a = ((0.91, -2.63, 0.87, 6.83, 0.73, -2.03, -0.11, -2.06, -0.14, 0.61), (-0.43, -0.55, -0.48, -0.87, 2.61, -1.35, 2.98, 0.51, -3.28, -2.15), (0.54, 2.50, 1.92, 1.65, -2.73, -1.25, -1.76, -1.00, 4.70, 2.63), (-0.57, 0.59, 0.40, 0.38, -1.12, -0.88, -0.25, -1.37, 0.74, 0.80), (0.89, 2.34, 1.15, -2.65, -2.11, -0.74, 1.35, 0.36, 0.23, 2.78), (-0.91, -1.14, -1.03, -1.57, -0.52, 0.79, -3.04, 0.41, 1.05, -0.59), (-0.54, -1.63, -1.74, -3.89, -0.38, 3.21, -2.53, 1.69, -1.14, -0.39), (0.42, 2.73, 0.58, -0.01, -3.73, -2.41, -1.22, -1.43, 5.28, 3.19), (0.32, 2.29, 1.08, -0.48, -1.42, -0.38, 0.43, -0.34, 1.69, 1.12), (0.63, 1.12, -0.45, -3.70, -2.53, 0.63, 1.35, -1.24, -1.19, -0.92), (-1.18, -4.68, -2.39, -1.00, 4.53, 0.68, -0.20, 2.51, -4.89, -2.45), (-0.45, 2.35, 0.23, -2.09, -1.72, -0.36, 0.17, -1.01, 1.65, -0.72))
Rows and columns are counted from 1.
(1, 1) -> 0.91
(3, 6) -> -1.25
(4, 2) -> 0.59
(2, 7) -> 2.98
(1, 6) -> -2.03
(12, 4) -> -2.09
(6, 2) -> -1.14
(4, 6) -> -0.88
(2, 8) -> 0.51
(4, 5) -> -1.12
(6, 5) -> -0.52
(7, 10) -> -0.39
(4, 10) -> 0.80
(3, 5) -> -2.73
(5, 3) -> 1.15
(12, 1) -> -0.45
(5, 6) -> -0.74
(2, 6) -> -1.35
(4, 1) -> -0.57
(11, 4) -> -1.00
(10, 8) -> -1.24
(10, 5) -> -2.53
(7, 4) -> -3.89
(10, 1) -> 0.63
(2, 3) -> -0.48
(3, 10) -> 2.63
(7, 9) -> -1.14
(2, 10) -> -2.15
(10, 9) -> -1.19
(10, 2) -> 1.12
(6, 1) -> -0.91
(6, 10) -> -0.59
(6, 3) -> -1.03
(10, 3) -> -0.45

W =
[[-5.03 -0.04  1.88 -2.70  3.59 -0.97  2.89  1.49 -0.93  1.02  3.37 -1.48
  -3.07  4.16 -0.36]
 [ 2.17  0.00 -5.47  1.53 -4.01 -1.41 -2.37 -5.50 -1.56 -4.43  1.14  0.00
   2.49 -6.19  0.82]
 [-0.75 -0.10  1.19  1.61  0.27 -0.59  2.68  0.92  1.55  1.01  2.01  1.93
   1.53 -0.22  0.16]
 [ 1.37 -0.09 -2.74  2.48 -2.51  4.50  4.11 -3.07 -2.77 -2.59  1.39  0.86
   2.36 -0.10 -5.44]
 [-3.16 -0.06 -2.32 -0.94  0.29 -0.38  2.67 -2.82 -2.72 -2.48  4.39 -1.18
  -0.76  0.30 -1.57]
 [-0.07 -0.01  2.60  0.22  1.09 -3.60 -1.91  2.77  3.73  2.60 -0.59  1.37
   0.33 -1.30  4.43]
 [-3.43  0.07 -2.26 -3.68  1.16 -5.83 -4.07 -2.31 -0.99 -2.05  2.58 -2.93
  -2.89 -2.33  4.82]
 [ 5.01 -0.09  0.93  5.15 -2.99  2.40  1.34  1.08  3.05  1.38 -2.42  4.28
   5.03 -2.63 -1.06]
 [ 0.63  0.21 -2.47 -3.99  0.05  3.06 -3.86 -2.03 -4.75 -2.39 -3.71 -4.79
  -4.09  2.66 -2.61]
 [ 1.09 -0.04  1.58  1.43  0.03  3.55  2.84  1.56  0.08  1.28 -1.10  1.17
   0.87  2.44 -3.19]
 [-0.63  0.16  1.49 -3.53  2.15 -0.31 -3.62  1.92 -0.52  1.23 -3.13 -2.78
  -3.76  2.79  1.27]]
Rows and columns are counted from 1.
row 1 col 1	-5.03
row 5 col 11	4.39
row 10 col 6	3.55
row 2 col 8	-5.50
row 5 col 15	-1.57
row 9 col 12	-4.79
row 5 col 12	-1.18
row 7 col 7	-4.07
row 5 col 9	-2.72
row 9 col 6	3.06
row 6 col 5	1.09
row 6 col 9	3.73
row 9 col 4	-3.99
row 7 col 4	-3.68
row 1 col 10	1.02
row 6 col 7	-1.91
row 2 col 2	0.00
row 7 col 11	2.58
row 1 col 4	-2.70
row 7 col 10	-2.05
row 9 col 11	-3.71
row 10 col 11	-1.10
row 3 col 11	2.01
row 5 col 3	-2.32
row 9 col 13	-4.09
row 7 col 8	-2.31
row 1 col 11	3.37
row 11 col 6	-0.31
row 3 col 12	1.93
row 10 col 1	1.09
row 5 col 14	0.30
row 11 col 7	-3.62
row 5 col 5	0.29
row 6 col 10	2.60
row 11 col 11	-3.13
row 5 col 2	-0.06
row 4 col 1	1.37
row 6 col 13	0.33

x =
[[-0.10 -0.01  0.67 -1.25 -0.01 -0.29 -0.55  0.42 -0.09]
 [-0.63 -0.44  0.88 -1.94 -0.08 -1.31 -0.74  1.51 -0.02]
 [-0.18 -0.78  0.81 -1.70  0.14 -2.00 -0.77  0.56 -0.04]
 [-0.43 -0.92 -2.78  4.30  1.55 -0.20  1.44 -0.91  1.42]
 [ 0.68  1.14  2.65 -3.46 -1.49  0.98 -1.10  0.71 -1.45]
 [ 0.36  0.13  2.24 -2.80 -0.83  0.37 -0.83  0.66 -0.61]
 [-0.17 -0.52  1.00 -1.71 -0.37 -1.45 -0.88  0.58  0.12]
 [ 0.19  0.38  1.77 -2.50 -0.88 -0.19 -0.87  0.44 -0.64]
 [-0.65 -1.45 -3.22  3.67  1.49 -1.34  1.11 -0.76  1.81]
 [ 0.40  0.83  2.29 -3.04 -1.11  0.29 -1.02  0.48 -1.08]
 [-0.87 -1.22 -7.04  3.40  1.38 -1.32  0.89 -0.61  1.38]
 [ 0.19  0.23 -3.00  1.46  0.25  1.12  0.73 -0.31  0.23]
 [ 0.43  0.59 -0.03  0.74 -0.25  2.02  0.31 -0.24 -0.74]
 [ 0.40  0.78 -0.90  2.03  0.04  2.13  1.00 -1.16 -0.22]
 [ 0.56  1.06  0.47  0.87 -0.59  2.72  0.76 -0.40 -0.96]]
Rows and columns are counted from 1.
(1, 1)	-0.10
(12, 7)	0.73
(12, 5)	0.25
(9, 8)	-0.76
(9, 2)	-1.45
(6, 1)	0.36
(1, 4)	-1.25
(11, 4)	3.40
(13, 6)	2.02
(10, 4)	-3.04
(4, 9)	1.42
(4, 7)	1.44
(14, 6)	2.13
(12, 8)	-0.31
(7, 9)	0.12
(7, 8)	0.58
(13, 3)	-0.03
(15, 7)	0.76
(5, 6)	0.98
(6, 3)	2.24
(6, 9)	-0.61
(10, 3)	2.29
(11, 5)	1.38
(3, 4)	-1.70
(9, 9)	1.81
(2, 6)	-1.31
(8, 4)	-2.50
(3, 6)	-2.00
(5, 1)	0.68
(9, 4)	3.67
(3, 9)	-0.04
(11, 2)	-1.22
(4, 6)	-0.20
